Below is a small trained network, with its code and all its weights. Each question gives an input and a target symbol and asks what happens when units are switched off, that is, made to give their printed mean instead of their output.

import numpy as np


def w(rows, s, z=0):
    codes = np.array(rows[::2]) - 128.0
    scale = np.full(codes.shape[1], s)
    scale[-1] = z or s
    return codes * scale


def norm(h):
    return h / np.sqrt((h * h).mean(-1, keepdims=True) + 1e-5)


def f(y):
    return y / 2 * (1 + np.tanh(0.7978845608 * (y + 0.044715 * y**3)))


def softmax(a):
    e = np.exp(a - a.max(-1, keepdims=True))
    return e / e.sum(-1, keepdims=True)


def log_softmax(a):
    a = a - a.max(-1, keepdims=True)
    return a - np.log(np.exp(a).sum(-1, keepdims=True))


def net(x, mask):
    ids = ['ΓΔΛΞΦβεηθμτψ'.index(c) for c in x.split()]
    T = len(ids)
    res = E[ids] + P[:T]
    u = 0
    for l in range(2):
        q, k, v = (norm(res) @ M[l].T for M in (Q, K, V))
        z = softmax(np.where(np.tri(T) > 0, q @ k.T / 2**0.5, -1e9)) @ v
        res = res + np.where(mask[u], z, O[l][:, -1]) @ O[l][:, :-1]
        u += 1
        y = f(norm(res) @ A[l][:, :-1].T + A[l][:, -1])
        res = res + np.where(mask[u : u + 4], y, B[l][:, -1]) @ B[l][:, :-1]
        u += 4
    return log_softmax(norm(res)[-1] @ U[:, :-1].T + U[:, -1])


Q, K, V, O, A, B = {}, {}, {}, {}, {}, {}
E = w([
[141,123,91,152],'Γ',
[144,252,109,185],'Δ',
[132,81,122,60],'Λ',
[140,180,120,126],'Ξ',
[61,159,195,148],'Φ',
[139,126,113,156],'β',
[108,208,122,171],'ε',
[155,163,190,219],'η',
[102,144,118,143],'θ',
[150,127,93,150],'μ',
[118,74,146,200],'τ',
[144,136,98,170],'ψ',
],0.017)
P = w([
[65,2,39,173],'0',
[226,170,155,95],'1',
[154,164,132,84],'2',
[144,156,160,97],'3',
[142,154,152,90],'4',
[145,152,179,103],'5',
[149,151,147,80],'6',
[145,144,135,73],'7',
[142,158,149,88],'8',
[140,156,163,87],'9',
[133,161,198,124],'10',
[124,154,182,120],'11',
[130,160,188,126],'12',
[122,144,165,113],'13',
],0.0048)
Q[0] = w([
[105,142,213,254],'L0H1',
[207,132,190,3],'L0H1',
],0.0082)
K[0] = w([
[147,121,254,187],'L0H1',
[246,107,189,22],'L0H1',
],0.0064)
V[0] = w([
[107,94,63,121],'L0H1',
[108,204,173,254],'L0H1',
],0.0054)
O[0] = w([
[188,246,221,153,112],'L0H1',
[198,182,2,32,253],'L0H1',
],0.0071,0.0042)
A[0] = w([
[227,202,141,191,174],'L0N1',
[156,99,201,91,1],'L0N2',
[140,203,135,158,93],'L0N3',
[131,2,136,127,158],'L0N4',
],0.0072,0.0036)
B[0] = w([
[39,68,114,19,254],'L0N1',
[96,5,129,125,108],'L0N2',
[254,70,74,175,162],'L0N3',
[174,176,96,17,194],'L0N4',
],0.0069,0.0046)
Q[1] = w([
[131,156,187,153],'L1H1',
[184,2,93,161],'L1H1',
],0.018)
K[1] = w([
[240,232,150,1],'L1H1',
[106,45,10,190],'L1H1',
],0.008)
V[1] = w([
[227,141,110,255],'L1H1',
[10,208,117,200],'L1H1',
],0.0081)
O[1] = w([
[182,63,43,246,2],'L1H1',
[44,154,110,218,140],'L1H1',
],0.013,0.0025)
A[1] = w([
[154,92,110,6,71],'L1N1',
[141,18,32,150,68],'L1N2',
[25,144,130,150,190],'L1N3',
[188,39,254,145,252],'L1N4',
],0.0091,0.0031)
B[1] = w([
[126,248,20,176,255],'L1N1',
[84,85,196,87,209],'L1N2',
[129,161,150,100,184],'L1N3',
[249,148,254,84,161],'L1N4',
],0.0078,0.0056)
U = w([
[50,57,135,44,51],'Γ',
[217,187,90,160,107],'Δ',
[189,161,225,1,224],'Λ',
[138,129,125,48,18],'Ξ',
[8,186,230,118,142],'Φ',
[112,179,101,86,96],'β',
[136,144,117,118,84],'ε',
[153,158,87,73,81],'η',
[101,125,97,232,231],'θ',
[161,186,129,132,145],'μ',
[223,28,112,103,253],'τ',
[94,75,121,76,108],'ψ',
],0.0091,0.0029)

Each question gives the input, a string of symbols that net reads in full, and the target symbol t.
The units are the heads (2 rows each of Q, K, V and O) and the neurons (one row each of A and B). Each row of codes is followed by its name. A weight is (code - 128) times the scale printed after its matrix; where a second scale follows, it is the last column's (O, A, B and U).
mask holds one flag per unit, layer by layer, with each layer's heads first. A switched-off unit (its flag False) gives its mean, the last column of its rows in O or B, instead of its output. The means were averaged over made-up inputs and are rounded, as every weight is.
A unit's drop is (log p(t) with every unit on - log p(t) with that unit switched off) / (log p(t) with every unit on - log p(t) with every unit switched off).
The circuit of an input: a set's keep is (log p(t) with only the set's units on - log p(t) with every unit switched off) / (log p(t) with every unit on - log p(t) with every unit switched off). Starting from all 10 units, units are removed one at a time, each time the one whose removal leaves the highest keep (on an exact tie, the one counted first), for as long as the keep stays at least 0.8.
circuit, biggest first: the units of the circuit, biggest drop first
most important unit: the unit with the biggest drop
k most important neurons of layer l: the k neurons of layer l with the biggest drops, biggest first
input Φ θ ε Φ τ θ Γ, target Φ: circuit, biggest first -> (L0N4 L1H1)
input Φ ψ ψ τ, target Φ: most important neuron of layer 0 -> (L0N4)
input Γ η Γ, target Γ: 2 most important neurons of layer 1 -> (L1N2 L1N1)
input Γ μ η τ θ τ β τ Φ τ ψ θ τ, target Γ: circuit, biggest first -> (L0H1 L1H1 L0N3 L1N2)
input θ τ Φ θ θ θ β Γ, target θ: circuit, biggest first -> (L0N4 L1H1 L0H1 L0N1)
input θ ε μ θ η, target θ: circuit, biggest first -> (L0H1 L1H1 L0N4 L0N1)
input θ Δ Φ μ μ τ ψ, target θ: circuit, biggest first -> (L0N4 L1H1 L0H1 L0N1)
input Ξ Ξ τ β Ξ τ Γ θ τ Δ Φ Ξ Δ, target Φ: 2 most important neurons of layer 0 -> (L0N1 L0N4)
input Φ η β β τ Δ Δ Φ β β, target Φ: circuit, biggest first -> (L1H1 L0N4)
input θ Δ τ, target θ: circuit, biggest first -> (L0N4 L1H1 L0N1)
input Γ μ β, target Γ: 2 most important neurons of layer 0 -> (L0N1 L0N3)
input θ θ Λ Δ ε Γ Λ Γ θ μ Λ θ β, target θ: circuit, biggest first -> (L0N4 L0H1 L1H1 L0N1)
input τ ψ Γ Ξ τ τ η, target τ: circuit, biggest first -> (L0N3 L1H1 L0H1 L0N1)
input Λ τ η Λ β τ θ μ μ μ τ Λ τ, target Λ: 2 most important neurons of layer 0 -> (L0N4 L0N1)
input θ β Δ Φ τ ε, target Φ: circuit, biggest first -> (L1H1)
input Γ μ θ Λ θ μ θ θ θ θ τ Φ Γ, target Γ: 3 most important neurons of layer 0 -> (L0N4 L0N1 L0N3)
input Φ τ Δ μ, target Φ: circuit, biggest first -> (L1H1 L0N4)
input Φ Λ τ μ Φ τ θ Δ τ ψ θ μ, target Φ: circuit, biggest first -> (L0N4 L1H1)
input β Δ θ Φ τ τ θ, target Φ: circuit, biggest first -> (L1H1 L0N4)
input θ ε τ ε ψ θ, target θ: most important unit -> L0H1
input τ η τ η Γ Γ τ τ, target τ: 2 most important neurons of layer 0 -> (L0N1 L0N4)
input θ θ θ, target θ: 2 most important neurons of layer 0 -> (L0N3 L0N4)
input θ Δ θ θ ψ θ μ, target θ: 2 most important neurons of layer 0 -> (L0N1 L0N4)
input Γ θ τ, target Γ: 3 most important neurons of layer 1 -> (L1N2 L1N1 L1N4)
input Γ θ Δ Λ θ Λ θ τ β, target Γ: 3 most important neurons of layer 0 -> (L0N4 L0N1 L0N3)
input Λ θ Γ μ η μ Δ τ β θ Ξ η θ τ, target Λ: 2 most important neurons of layer 0 -> (L0N1 L0N4)
